Each row has a name. Each question is about the rows just above it.

Columns, left to right: A L J P Z
V: [-62  12 -58  63  55]
Q: [ 52 -31 -27   6  22]
X: [-29 -14  32 -67  18]
N: [-27 -91  39  13 -14]
H: [  0  -3  15 -23 -50]
R: [-12  -3  65   0   9]
U: [  9 -23  32  83 -31]
[39 15 65] is in which column, read top down? -> J
Which column holds this, read top down? [-27   0] -> A
Which column holds [ 63   6 -67  13] top down? -> P
Which column holds [ 12 -31 -14] top down? -> L
Which column holds this, read top down? [ 52 -29 -27   0 -12   9] -> A
Which column holds [-58 -27  32  39] top down? -> J
Which column holds this, read top down? [  6 -67  13] -> P

Columns, left to right: lufaf Vuki todu suve lozu bibe vuda teg bupe vil
M: [-68 -72  -7  30  56 -53 -67  14 -32  48]
W: [-45  33  -5 -23  48  24 -71  13  28  35]
T: [-50 -11  39  44 -56  60  -3 -19 -46  63]
Y: [-31  27  26   2  24  40 -63  72 -56 -61]
E: [ -8  33  67 -72  45  28 -18 -70 -48  39]
[40 28] is in which column, read top down? -> bibe
[-5 39 26] is in which column, read top down? -> todu
[ 14  13 -19  72] is in which column, read top down? -> teg
Which column holds [ 13 -19] top down? -> teg
Which column holds [-72  33] top down? -> Vuki
[-7 -5 39 26] is in which column, read top down? -> todu

Columns, left to right: sog tife dur boz lif
C: [-28  56  19 -15   5]
F: [ -9 -90   8  33   9]
K: [ 34 -12   4  13 -14]
S: [-13 -88  49 -38   8]
Which column holds [ 33  13 -38] top down? -> boz
Which column holds [8 4] top down? -> dur

Columns, left to right: kubun naf tusi Zul redat Reb Nusa mog Mip
moma: [  2   0 -28  21  10 -36   4 -73 -17]
laza: [ 41  20 -41 -33  25 -33   3 -43 -30]
bon: [ 43  -9 -76   6   5   9  18 -10 -11]
Rel: [-47 -30  13  75 -19  -3  12 -45  19]
vokim: [ -2  12 -17  13   8 -32 -20 -36  -9]
dof: [ 59 -28 -50 -57   0  -1  39 -67 -64]
gir: [ -6  15   3   9  23 -33   2 -51  -2]
sisis: [ 10   2   8 -18   2  37  11  60  20]
Which column holds this, read top down? [  2  41  43 -47  -2] -> kubun
[-73 -43 -10] is in which column, read top down? -> mog
Which column holds this, read top down? [-36 -33   9  -3 -32] -> Reb
[-43 -10 -45] is in which column, read top down? -> mog
Which column holds this, read top down? [-17 -30 -11] -> Mip
Which column holds [-36 -67] top down? -> mog

Columns, left to right: Meli dos Sifup Timu ponis gama
ruf: [-38  -7  56  24  16  -7]
tipem: [-52 -26 -37  50 -35 -12]
dasi: [ 88 -16 -24  28  -1  38]
bok: [-12  -8  24 -41  36 -32]
nezov: [ 18 -60  55 -23  -2 -24]
Which column holds [-37 -24] top down? -> Sifup
[-32 -24] is in which column, read top down? -> gama
Which column holds this, read top down? [-12  18] -> Meli

Columns, left to right: fadur bakev zasor lita dedug kob fuze
patoz: [-43  -4  53  26  -4  13   2]
sufum: [-43  -4  53  26  -4  13   0]
doma: [ 61  46 -69 -24  56 -31  26]
zami: [ 35  10 -36 -27  17 -25  10]
dev: [ 17  31 -22  13  33  18  24]
[-24 -27] is in which column, read top down? -> lita
[56 17 33] is in which column, read top down? -> dedug
Which column holds this, read top down? [-4 46 10] -> bakev

Columns, left to right: viro ropu Kise botu Vuka perat gidu dusi
zeg: [12 16 11 -2  7 -8 31 36]
bog: [-32  -4   0 -30  18   6 -14  -6]
mig: [  4 -45  17  -1  -7 -37  16 -30]
Lok: [-26   3 -29 -14  -9  34 -64 -45]
Zopul: [-26   3 -29 -14  14 -14  -1  -2]
rifab: [  4 -45  17  -1  -7 -32  16 -30]
[-29 -29] is in which column, read top down? -> Kise
Whose row is [-26   3 -29 -14  -9  34 -64 -45]? -> Lok

Columns, left to right: soruf donu sepo Fiz ror ninor ferer sarot dukef
rigo: [ -1  -5  -3  -6  27 -15  -5  43  -8]
mogen: [-29  11 -61  47  -5   4  17 -10 -32]
zuzov: [-33  -4 -13 -44   0   0 -24 -18 -22]
Tel: [-19  26  12  57  21  -9 -17  -2  -5]
Tozis: [-28 -17 -78  36 -34   5  28 -13   8]
zino: [ 29  12  47 -45  -7  -3 -32  -1  17]
mot: [ 44   9  58 -80   0   1 -15   5  28]
[-19 -28  29] is in which column, read top down? -> soruf
[ -4  26 -17  12   9] is in which column, read top down? -> donu
Which column holds [-17  12   9] top down? -> donu
Which column holds [-22  -5] top down? -> dukef
[-61 -13  12 -78] is in which column, read top down? -> sepo
[ 0 21] is in which column, read top down? -> ror
[-32 -22] is in which column, read top down? -> dukef

Columns, left to right: nolo bupup Ralo tuka Fomog
gaf: [-7 -2  2  6 16]
kuvi: [  3  -2 -16 -40   4]
Bor: [ 4 -7  1  4  8]
pufu: [  9 -76 -61 -60  24]
nere: [-36  -5 -26 -35  39]
Puro: [ -4   1  -7   5 -18]
vasa: [ -7  -2  -3  -3 -12]
Lar: [  1   3  12 -22   2]
baguv: [ -3 -10   7  -2  15]
fif: [  1   3  12 -22  14]
zudes: [ 1  2  2 -1 -5]
zisub: [-49  37  72  17  14]
Which column holds this, read top down? [16  4  8] -> Fomog
Which column holds [ -7   3   4   9 -36  -4] top down? -> nolo
Which column holds this, read top down? [-61 -26  -7  -3  12   7] -> Ralo

Columns, left to right: Tafir fevad zel Poba
nis: [-62 -17  54 -89]
Rinup: [-63 -18  62 -84]
Rur: [-60 -17  48 -86]
duvub: [ 69  15 -70 -69]
mif: [ 67  18 -65  47]
riz: [-59 -17  44 -89]
Manu: [-52 -15  25 -87]
Which column holds [-70 -65] top down? -> zel
[-17 -18 -17  15  18] is in which column, read top down? -> fevad
Which column holds [ 48 -70 -65  44] top down? -> zel

Columns, left to right: buro sokiz Peti Nizak neli bokul Bil
befu: [ 26  47  20  12  54 -19 -71]
lof: [  6 -16  17 -19   5   6 -25]
sonir: [  3 -30 -18  21 -31  50  11]
tirus: [-6 16 -4  6  9  8  5]
Kapub: [-75 -56  37 -72 -13  48  74]
nekar: [ 82  57 -30  85   7 -22 -60]
fipa: [  0  -2  13  -8  27   2 -11]
pesak: [-11  14 -19   7  -8   6 -16]
sek: [ -2   9 -14  16  -5  -9  26]
rurum: [  4  -9 -12   3 -35   0  -2]
mes: [ 14 -21 -38  29 -27  26  11]
Bubi: [  2  -2   5  -3   0 -17  -1]
Which column holds this, read top down? [-19  21   6 -72  85  -8] -> Nizak
[  5  74 -60] is in which column, read top down? -> Bil
[  6   3  -6 -75  82   0 -11  -2   4  14] is in which column, read top down? -> buro
[-18  -4  37 -30  13] is in which column, read top down? -> Peti
Which column holds this, read top down? [ 54   5 -31   9 -13   7  27  -8  -5 -35 -27] -> neli
Which column holds [16  3] top down? -> Nizak

Columns, left to right: Tok veb tapef voge muvot
G: [-50   5  24  26   4]
B: [-50   5  28  26   4]
D: [-32 -17  11  33   5]
Which column holds [4 5] top down? -> muvot
Which column holds [-50 -50] top down? -> Tok
[-50 -32] is in which column, read top down? -> Tok

Columns, left to right: zofir Sov nimar toso pas Mede did Vogol
zuz: [ 30  -1 -25 -19  32   2  -5   6]
dufa: [ -6 -84  30 -68 -45  70  58 -35]
fofi: [-20 -71  41 -29 -43  18 -14  54]
Gabi: [ 50  39  30  15 -15  -8   5  33]
bol: [  1  -4  22 -14 -17  12  22  -4]
zug: [-45 -32  45  31 -43  35  11   1]
[22 11] is in which column, read top down? -> did
Which column holds this, read top down? [18 -8 12] -> Mede
Which column holds [ -6 -20  50   1 -45] top down? -> zofir
[-15 -17] is in which column, read top down? -> pas
Which column holds this, read top down? [70 18 -8 12 35] -> Mede
Which column holds [12 35] top down? -> Mede

Columns, left to right: dalo gilav kisi tep Bisip Karu
Laz: [  2 -35  48  19 -79 -41]
nus: [  2 -35  48  12 -27  26]
bele: [  2 -35  48  12  11  26]
[26 26] is in which column, read top down? -> Karu
Which column holds [-27  11] top down? -> Bisip

Columns, left to right: geli Vepu fomef lekin zomos nif
banof: [-21   7  24  21  15   3]
Guve: [-26  10  -2  24  28  25]
poton: [-73   3 -25 -10  49  38]
rivez: [-12  56  12  33  34 -15]
Which column holds [ -2 -25] top down? -> fomef
Which column holds this, read top down? [ 38 -15] -> nif

Columns, left to right: rufa talur losa sir paput siki Luta belu
ravin: [28 85 28 69 19 24 60 39]
nise: [11 46 24  9 12 24 17 14]
tum: [11 46 24  9 12 24 18 14]
Vike: [42 40 36 40 11 41  4 12]
Whose row is [11 46 24  9 12 24 18 14]? -> tum
Which column holds this, read top down? [46 46] -> talur

Columns, left to right: Sibag lamo Pup Bape sigu legin merak kobi
vumu: [ -4  10  -1   9  16   1   4 -43]
mozo: [-24  32  -1   5 -20   1  -2  32]
Tif: [ 13 -11   0   4  11  -1   0 -18]
Tal: [27 38 -2  4 -7  0 -3  0]
ges: [ 80   1  -2 -16   7  -2  -2 -35]
Nubon: [ -1   1  -3  -2   4   0  -1 -49]
Which column holds [-1 -1] top down? -> Pup
[-1 -1  0 -2] is in which column, read top down? -> Pup
Which column holds this, read top down? [  0 -35] -> kobi
[-11  38] is in which column, read top down? -> lamo

Columns, left to right: Zir tomu zegav rege
mup: [ 1 -2  0 -1]
rulib: [ 12  -2 -47  51]
lub: [-1 -2  0  2]
gemo: [-2  2 -1 -1]
gane: [ 0  1 -8  2]
Gon: [-4  0  3 -1]
buzug: [5 1 3 0]
Mafo: [ -4   7 -47  74]
zenar: [ 0  4 -3  3]
Which column holds this, read top down? [ 0 -4  5] -> Zir
Which column holds [ -1  -8   3   3 -47] top down? -> zegav
Which column holds [ 1 12] top down? -> Zir
Which column holds this, read top down? [  0  -1  -8   3   3 -47  -3] -> zegav
[-1  2] is in which column, read top down? -> rege

